Below is a small trained network, with its code and all its weights. Each question gives an input and a class and asks what happens when units are switched off, that is, made to give their printed mean instead of their output.

import numpy as np


def w(rows, s, z=0):
    codes = np.array(rows[::2]) - 128.0
    scale = np.full(codes.shape[1], s)
    scale[-1] = z or s
    return codes * scale


def norm(h):
    return h / np.sqrt((h * h).mean(-1, keepdims=True) + 1e-5)


def f(y):
    return np.maximum(y, 0)


def log_softmax(a):
    a = a - a.max(-1, keepdims=True)
    return a - np.log(np.exp(a).sum(-1, keepdims=True))


def net(x, mask):
    res = np.array(x, float).reshape(1, 3) / 4 @ E
    u = 0
    for l in range(4):
        y = f(norm(res) @ A[l][:, :-1].T + A[l][:, -1])
        res = res + np.where(mask[u : u + 4], y, B[l][:, -1]) @ B[l][:, :-1]
        u += 4
    return log_softmax(norm(res)[-1] @ U[:, :-1].T + U[:, -1])


A, B = {}, {}
E = w([
[117,95,197,195,174,110,49,82,58],'x0',
[166,1,114,198,165,176,151,245,141],'x1',
[253,87,51,120,168,50,71,170,74],'x2',
],0.0074)
A[0] = w([
[92,141,129,148,132,193,192,61,63,1],'L0N0',
[45,153,151,145,233,234,159,213,140,133],'L0N1',
[254,156,122,157,126,138,112,140,109,207],'L0N2',
[39,229,153,120,188,106,110,135,205,107],'L0N3',
],0.0052,0.0027)
B[0] = w([
[153,219,136,127,143,175,95,211,150,174],'L0N0',
[230,132,154,156,47,137,153,148,115,252],'L0N1',
[140,217,131,254,133,178,178,99,101,243],'L0N2',
[204,138,113,213,109,85,168,84,46,236],'L0N3',
],0.0099,0.004)
A[1] = w([
[116,84,236,128,148,132,1,166,95,113],'L1N0',
[82,153,118,185,85,132,147,114,166,37],'L1N1',
[98,96,118,90,110,125,108,125,149,54],'L1N2',
[119,125,36,52,125,118,201,180,176,7],'L1N3',
],0.0089,0.0015)
B[1] = w([
[2,224,80,77,178,38,232,144,115,255],'L1N0',
[204,99,224,98,160,223,165,152,84,252],'L1N1',
[130,75,122,121,91,119,160,113,64,128],'L1N2',
[68,147,172,117,211,62,205,70,49,238],'L1N3',
],0.0076,0.0031)
A[2] = w([
[159,175,139,66,96,109,84,78,164,8],'L2N0',
[161,99,101,86,118,134,197,115,145,142],'L2N1',
[185,141,128,126,109,141,144,136,66,189],'L2N2',
[103,1,104,174,145,137,137,212,190,188],'L2N3',
],0.0092,0.0017)
B[2] = w([
[143,95,145,131,132,152,105,75,188,158],'L2N0',
[79,169,123,179,185,84,88,100,30,176],'L2N1',
[92,58,137,95,127,118,74,166,168,254],'L2N2',
[88,133,88,136,100,92,78,4,184,183],'L2N3',
],0.013,0.0083)
A[3] = w([
[254,135,38,116,144,52,73,147,106,3],'L3N0',
[85,231,135,126,152,110,165,107,137,163],'L3N1',
[153,62,148,95,160,84,17,175,130,188],'L3N2',
[157,153,119,54,135,160,64,70,134,62],'L3N3',
],0.01,0.0038)
B[3] = w([
[161,136,254,144,44,179,170,123,117,227],'L3N0',
[149,86,103,119,140,122,121,177,126,253],'L3N1',
[98,154,85,52,137,154,133,147,147,241],'L3N2',
[78,81,47,218,107,107,106,93,166,178],'L3N3',
],0.014,0.0069)
U = w([
[72,70,57,175,95,91,58,13,178,161],'0',
[156,140,250,141,50,237,143,150,108,175],'1',
[66,123,122,129,207,45,160,155,21,179],'2',
[85,110,37,8,161,165,66,215,158,160],'3',
[209,185,114,102,193,142,120,110,185,1],'4',
[197,163,119,111,185,144,130,105,171,17],'5',
[206,159,114,87,174,135,125,108,168,15],'6',
],0.014,0.0055)

Each question gives the input, the list of numbers given to net, and the class t.
The units are the neurons (one row each of A and B). Each row of codes is followed by its name. A weight is (code - 128) times the scale printed after its matrix; where a second scale follows, it is the last column's (A, B and U).
mask holds one flag per neuron, layer by layer. A switched-off neuron (its flag False) gives its mean, the last column of its row in B, instead of its output. The means were averaged over made-up inputs and are rounded, as every weight is.
A unit's drop is (log p(t) with every unit on - log p(t) with that unit switched off) / (log p(t) with every unit on - log p(t) with every unit switched off).
most important unit: the unit with the biggest drop
k most important neurons: the k neurons with the biggest drops, biggest first
top k neurons in layer l: the k neurons of layer l with the biggest drops, biggest first
drop of u: that unit's drop, to one decimal
input [-2,3,1], class 3: most important neuron -> [L2N2]
input [-4,3,1], class 2: 2 most important neurons -> [L2N1 L1N3]
input [-2,6,4], class 0: 2 most important neurons -> [L2N3 L0N3]
input [6,3,-4], class 2: 4 most important neurons -> [L1N0 L0N2 L3N0 L3N2]
input [-2,6,-5], class 0: 3 most important neurons -> [L2N3 L3N0 L0N2]
input [1,-5,6], class 1: 2 most important neurons -> [L3N0 L2N3]
input [6,-5,-5], class 2: 2 most important neurons -> [L3N0 L2N3]
input [-1,-1,4], class 1: 2 most important neurons -> [L3N0 L0N2]
input [-6,-3,5], class 2: 2 most important neurons -> [L1N3 L0N1]
input [-8,6,4], class 2: 2 most important neurons -> [L1N3 L2N1]
input [-8,-2,-6], class 2: 2 most important neurons -> [L2N1 L3N0]
input [7,6,7], class 1: top 2 neurons in layer 2 -> [L2N1 L2N2]
input [-4,4,-4], class 0: top 3 neurons in layer 0 -> [L0N1 L0N2 L0N0]
input [7,2,-4], class 2: most important unit -> L1N0
input [-8,8,-8], class 0: top 3 neurons in layer 0 -> [L0N2 L0N1 L0N0]
input [8,8,-8], class 0: top 3 neurons in layer 0 -> [L0N2 L0N1 L0N3]
input [2,-1,3], class 3: top 2 neurons in layer 0 -> [L0N3 L0N2]
input [-8,-8,3], class 0: top 2 neurons in layer 3 -> [L3N3 L3N2]
input [7,-1,-6], class 2: drop of L3N1 -> 0.2
input [-1,0,-3], class 3: most important unit -> L2N2
input [-1,1,-3], class 3: drop of L3N2 -> 0.6
